Below is a small trained network, with its code and all its weights. Each question gives an input and a target symbol and asks what happens when units are switched off, that is, made to give their printed mean instead of their output.

import numpy as np


def w(rows, s, z=0):
    codes = np.array(rows[::2]) - 128.0
    scale = np.full(codes.shape[1], s)
    scale[-1] = z or s
    return codes * scale


def norm(h):
    return h / np.sqrt((h * h).mean(-1, keepdims=True) + 1e-5)


def f(y):
    return y / 2 * (1 + np.tanh(0.7978845608 * (y + 0.044715 * y**3)))


def softmax(a):
    e = np.exp(a - a.max(-1, keepdims=True))
    return e / e.sum(-1, keepdims=True)


def log_softmax(a):
    a = a - a.max(-1, keepdims=True)
    return a - np.log(np.exp(a).sum(-1, keepdims=True))


def net(x, mask):
    ids = ['δηθμστφω'.index(c) for c in x.split()]
    T = len(ids)
    res = E[ids] + P[:T]
    r = norm(res)
    for j in range(2):
        rows = slice(2 * j, 2 * j + 2)
        q, k, v = (r @ M[0][rows].T for M in (Q, K, V))
        z = softmax(np.where(np.tri(T) > 0, q @ k.T / 2**0.5, -1e9)) @ v
        o = O[0][rows]
        res = res + np.where(mask[j], z, o[:, -1]) @ o[:, :-1]
    y = f(norm(res) @ A[0][:, :-1].T + A[0][:, -1])
    res = res + np.where(mask[2:6], y, B[0][:, -1]) @ B[0][:, :-1]
    return log_softmax(norm(res)[-1] @ U[:, :-1].T + U[:, -1])


Q, K, V, O, A, B = {}, {}, {}, {}, {}, {}
E = w([
[148,146,142,43,160,99,103],'δ',
[96,201,67,117,107,103,120],'η',
[6,201,34,135,221,119,125],'θ',
[28,79,65,97,99,146,50],'μ',
[30,194,154,145,126,173,68],'σ',
[75,171,169,143,97,17,105],'τ',
[102,68,162,121,174,167,73],'φ',
[145,106,55,127,205,3,117],'ω',
],0.011)
P = w([
[69,128,95,243,116,162,62],'0',
[85,89,141,157,120,126,164],'1',
[94,107,136,153,128,96,152],'2',
[53,110,131,152,132,94,155],'3',
[18,97,169,194,2,83,131],'4',
[20,109,181,197,9,54,100],'5',
],0.0047)
Q[0] = w([
[155,99,134,164,39,138,148],'H0',
[205,128,110,101,163,218,172],'H0',
[111,100,94,88,254,116,84],'H1',
[170,4,61,130,53,177,163],'H1',
],0.0073)
K[0] = w([
[140,79,157,148,121,97,254],'H0',
[51,108,66,206,124,127,133],'H0',
[143,125,57,241,163,142,63],'H1',
[116,70,108,77,139,139,194],'H1',
],0.0082)
V[0] = w([
[158,174,158,57,124,112,104],'H0',
[121,146,98,36,137,120,2],'H0',
[94,182,135,99,100,117,116],'H1',
[172,108,193,139,79,96,147],'H1',
],0.0092)
O[0] = w([
[2,133,123,56,136,159,133,141],'H0',
[113,145,122,44,137,142,184,254],'H0',
[166,126,158,185,159,156,170,166],'H1',
[120,126,78,168,157,136,152,66],'H1',
],0.0094,0.0095)
A[0] = w([
[69,149,162,118,82,237,144,186],'N0',
[184,232,113,200,53,124,182,234],'N1',
[133,232,85,102,115,92,185,172],'N2',
[50,162,121,2,155,142,172,249],'N3',
],0.0067,0.002)
B[0] = w([
[219,248,82,84,152,56,120,176],'N0',
[198,80,129,82,97,149,204,159],'N1',
[125,34,63,140,159,234,91,176],'N2',
[138,116,105,254,90,123,114,255],'N3',
],0.0067,0.0098)
U = w([
[94,134,130,9,176,149,186,60],'δ',
[169,91,99,101,71,197,152,160],'η',
[102,122,99,227,172,172,94,107],'θ',
[116,128,75,152,29,93,47,43],'μ',
[175,221,161,134,144,129,128,150],'σ',
[129,105,182,203,82,94,190,109],'τ',
[95,95,221,79,145,164,68,253],'φ',
[137,121,77,97,169,24,94,70],'ω',
],0.012,0.0043)

Each question gives the input, a string of symbols that net reads in full, and the target symbol t.
The units are the heads (2 rows each of Q, K, V and O) and the neurons (one row each of A and B). Each row of codes is followed by its name. A weight is (code - 128) times the scale printed after its matrix; where a second scale follows, it is the last column's (O, A, B and U).
mask holds one flag per unit, heads first, then neurons. A switched-off unit (its flag False) gives its mean, the last column of its rows in O or B, instead of its output. The means were averaged over made-up inputs and are rounded, as every weight is.
A unit's drop is (log p(t) with every unit on - log p(t) with that unit switched off) / (log p(t) with every unit on - log p(t) with every unit switched off).
The circuit of an input: a set's keep is (log p(t) with only the set's units on - log p(t) with every unit switched off) / (log p(t) with every unit on - log p(t) with every unit switched off). Starting from all 6 units, units are removed one at a time, each time the one whose removal leaves the highest keep (on an exact tie, the one counted first), for as long as the keep stays at least 0.8.
units of the circuit, in order: the units of the circuit, biggest drop first
most important unit: the unit with the biggest drop
k most important neurons: the k neurons with the biggest drops, biggest first
which heads matter: for each layer, one digit per head in row order, 1 if its drop is at least 0.15 and else 0, layers parted by /
drop of u: that unit's drop, to one decimal
input φ η θ η, target η: units of the circuit, in order : (H0 N1 N2)
input τ τ φ φ δ, target θ: which heads matter : 01
input σ τ δ, target τ: which heads matter : 01
input δ τ θ μ, target δ: which heads matter : 10
input τ δ η, target θ: most important unit : N3
input μ φ θ ω δ, target μ: which heads matter : 00
input δ η φ, target δ: which heads matter : 10
input η ω φ δ, target σ: units of the circuit, in order : (H1 N3)
input τ φ φ σ, target σ: which heads matter : 10
input δ μ σ τ, target δ: which heads matter : 10
input ω μ φ φ δ φ, target μ: 2 most important neurons : (N3 N0)
input ω θ σ τ η, target η: which heads matter : 10
input φ τ δ, target μ: units of the circuit, in order : (N3 H1)
input δ φ σ, target δ: units of the circuit, in order : (H0)
input δ τ τ τ τ φ, target θ: 2 most important neurons : (N3 N1)
input φ σ φ δ η φ, target μ: which heads matter : 00
input θ σ δ, target φ: 2 most important neurons : (N0 N1)
input τ φ δ, target θ: drop of H1 : 0.1
input τ φ δ φ, target θ: drop of H0 : 0.0
input δ φ μ, target δ: drop of H0 : 3.7
input φ φ μ, target μ: most important unit : N2
